Below is a small trained network, with its code and all its weights. Each question gives an input and a target symbol and asks what happens when units are switched off, that is, made to give their printed mean instead of their output.

import numpy as np


def w(rows, s, z=0):
    codes = np.array(rows[::2]) - 128.0
    scale = np.full(codes.shape[1], s)
    scale[-1] = z or s
    return codes * scale


def f(y):
    return y / 2 * (1 + np.tanh(0.7978845608 * (y + 0.044715 * y**3)))


def softmax(a):
    e = np.exp(a - a.max(-1, keepdims=True))
    return e / e.sum(-1, keepdims=True)


def log_softmax(a):
    a = a - a.max(-1, keepdims=True)
    return a - np.log(np.exp(a).sum(-1, keepdims=True))


def net(x, mask):
    ids = ['βδθλμξφ'.index(c) for c in x.split()]
    T = len(ids)
    res = E[ids] + P[:T]
    r = res
    for j in range(2):
        rows = slice(3 * j, 3 * j + 3)
        q, k, v = (r @ M[0][rows].T for M in (Q, K, V))
        z = softmax(np.where(np.tri(T) > 0, q @ k.T / 3**0.5, -1e9)) @ v
        o = O[0][rows]
        res = res + np.where(mask[j], z, o[:, -1]) @ o[:, :-1]
    y = f(res @ A[0][:, :-1].T + A[0][:, -1])
    res = res + np.where(mask[2:26], y, B[0][:, -1]) @ B[0][:, :-1]
    return log_softmax(res[-1] @ U[:, :-1].T + U[:, -1])


Q, K, V, O, A, B = {}, {}, {}, {}, {}, {}
E = w([
[137,179,139,43],'β',
[90,152,89,108],'δ',
[59,98,173,135],'θ',
[152,111,1,133],'λ',
[79,44,181,90],'μ',
[186,98,169,86],'ξ',
[169,67,170,173],'φ',
],0.02)
P = w([
[111,201,198,160],'0',
[46,180,70,133],'1',
[154,6,130,106],'2',
[171,221,147,168],'3',
[110,160,133,90],'4',
[125,59,78,144],'5',
],0.013)
Q[0] = w([
[27,35,117,251],'head 1',
[175,106,228,149],'head 1',
[226,254,94,120],'head 1',
[194,86,112,66],'head 2',
[140,62,152,185],'head 2',
[77,93,101,152],'head 2',
],0.0075)
K[0] = w([
[224,234,133,109],'head 1',
[114,108,60,182],'head 1',
[121,81,75,248],'head 1',
[60,27,1,168],'head 2',
[144,101,158,6],'head 2',
[167,85,196,151],'head 2',
],0.0061)
V[0] = w([
[160,131,122,254],'head 1',
[143,157,105,121],'head 1',
[175,102,66,188],'head 1',
[146,38,24,110],'head 2',
[53,109,86,158],'head 2',
[134,233,184,157],'head 2',
],0.0085)
O[0] = w([
[156,219,2,250,3],'head 1',
[194,182,92,77,137],'head 1',
[182,73,123,123,17],'head 1',
[78,121,74,94,84],'head 2',
[77,192,110,143,103],'head 2',
[194,68,240,7,163],'head 2',
],0.0073,0.0054)
A[0] = w([
[146,53,96,139,154],'neuron 1',
[169,142,178,110,3],'neuron 2',
[105,102,76,125,38],'neuron 3',
[50,132,99,235,66],'neuron 4',
[197,93,131,81,123],'neuron 5',
[43,135,67,82,96],'neuron 6',
[111,202,174,155,88],'neuron 7',
[170,92,170,104,134],'neuron 8',
[135,195,164,189,101],'neuron 9',
[104,128,122,217,195],'neuron 10',
[181,162,196,173,168],'neuron 11',
[121,220,177,158,91],'neuron 12',
[92,65,163,105,117],'neuron 13',
[41,48,177,240,73],'neuron 14',
[189,73,147,174,97],'neuron 15',
[148,79,11,161,57],'neuron 16',
[52,84,223,164,90],'neuron 17',
[128,102,234,84,146],'neuron 18',
[69,173,171,113,156],'neuron 19',
[148,138,59,127,220],'neuron 20',
[133,172,142,241,116],'neuron 21',
[54,90,94,65,147],'neuron 22',
[187,188,143,126,139],'neuron 23',
[104,142,118,112,80],'neuron 24',
],0.011,0.0063)
B[0] = w([
[160,141,83,186,143],'neuron 1',
[187,105,108,85,156],'neuron 2',
[117,103,209,57,133],'neuron 3',
[151,119,152,187,136],'neuron 4',
[166,194,119,129,175],'neuron 5',
[197,39,87,109,162],'neuron 6',
[154,114,119,250,141],'neuron 7',
[145,205,139,126,187],'neuron 8',
[180,135,236,203,132],'neuron 9',
[158,145,78,161,136],'neuron 10',
[105,44,123,112,167],'neuron 11',
[116,87,39,254,146],'neuron 12',
[185,178,83,179,179],'neuron 13',
[85,173,50,53,149],'neuron 14',
[107,227,227,86,139],'neuron 15',
[62,143,180,102,146],'neuron 16',
[163,196,108,81,175],'neuron 17',
[62,49,100,119,255],'neuron 18',
[162,97,101,200,175],'neuron 19',
[131,201,223,135,149],'neuron 20',
[161,89,52,27,134],'neuron 21',
[188,132,235,159,182],'neuron 22',
[111,141,26,101,154],'neuron 23',
[169,38,199,141,129],'neuron 24',
],0.0067,0.02)
U = w([
[102,74,66,102,3],'β',
[66,85,178,176,137],'δ',
[86,81,131,168,179],'θ',
[93,220,122,125,178],'λ',
[1,130,131,90,216],'μ',
[98,152,199,77,77],'ξ',
[195,157,159,179,126],'φ',
],0.012,0.004)

Each question gives the input, a string of symbols that net reads in full, and the target symbol t.
The units are the heads (3 rows each of Q, K, V and O) and the neurons (one row each of A and B). Each row of codes is followed by its name. A weight is (code - 128) times the scale printed after its matrix; where a second scale follows, it is the last column's (O, A, B and U).
mask holds one flag per unit, heads first, then neurons. A switched-off unit (its flag False) gives its mean, the last column of its rows in O or B, instead of its output. The means were averaged over made-up inputs and are rounded, as every weight is.
A unit's drop is (log p(t) with every unit on - log p(t) with that unit switched off) / (log p(t) with every unit on - log p(t) with every unit switched off).
The circuit of an input: a set's keep is (log p(t) with only the set's units on - log p(t) with every unit switched off) / (log p(t) with every unit on - log p(t) with every unit switched off). Starting from the 12 units with the biggest drops (on a tie, the unit counted first), units are removed one at a time, each time the one whose removal leaves the highest keep (on an exact tie, the one counted first), for as long as the keep stays at least 0.8.
circuit, biggest first: the units of the circuit, biggest drop first
top k neurons: the k neurons with the biggest drops, biggest first
which heads matter: for each layer, one digit per head in row order, 1 if its drop is at least 0.15 and else 0, layers parted by /
drop of u: that unit's drop, to one decimal
input ξ β β β β β, target ξ: circuit, biggest first	[head 1; neuron 22]
input φ φ φ β λ, target λ: circuit, biggest first	[head 1; neuron 20]
input λ λ ξ β ξ φ, target λ: circuit, biggest first	[neuron 18; neuron 14; neuron 15; head 2]
input β β β ξ μ, target ξ: which heads matter	10
input β β β θ ξ λ, target δ: which heads matter	01
input φ ξ β β, target φ: top 3 neurons	[neuron 18; neuron 9; neuron 7]
input ξ β θ δ, target θ: which heads matter	00
input φ β θ β θ, target ξ: circuit, biggest first	[head 2]
input β β μ, target β: circuit, biggest first	[head 2; neuron 6]
input β β φ β φ, target ξ: circuit, biggest first	[head 2; neuron 15; neuron 19]
input β φ δ μ, target μ: top 3 neurons	[neuron 18; neuron 22; neuron 6]
input β λ β β β, target φ: circuit, biggest first	[neuron 18; head 2; neuron 6; neuron 22]
input β β β θ φ, target ξ: circuit, biggest first	[neuron 15; neuron 12; neuron 19]
input θ λ δ ξ, target λ: which heads matter	11
input θ δ ξ δ, target θ: which heads matter	01
input λ β β μ λ, target ξ: which heads matter	00
input β ξ ξ ξ, target ξ: which heads matter	11
input β β β ξ, target ξ: top 2 neurons	[neuron 8; neuron 15]
input β ξ λ β μ ξ, target δ: which heads matter	01
input λ β μ, target β: which heads matter	11
input δ β β β ξ β, target ξ: top 2 neurons	[neuron 12; neuron 22]
input δ β θ, target μ: top neuron	[neuron 14]
input φ β ξ, target φ: which heads matter	01
input ξ β μ β λ, target ξ: top neuron	[neuron 18]
input ξ β μ β δ, target ξ: top 2 neurons	[neuron 12; neuron 22]
input δ β ξ δ ξ λ, target δ: drop of neuron 2	0.0
input φ θ β ξ, target θ: drop of neuron 17	0.1
input φ β ξ μ, target μ: drop of neuron 13	-0.2
input β δ β λ, target λ: drop of neuron 20	0.2
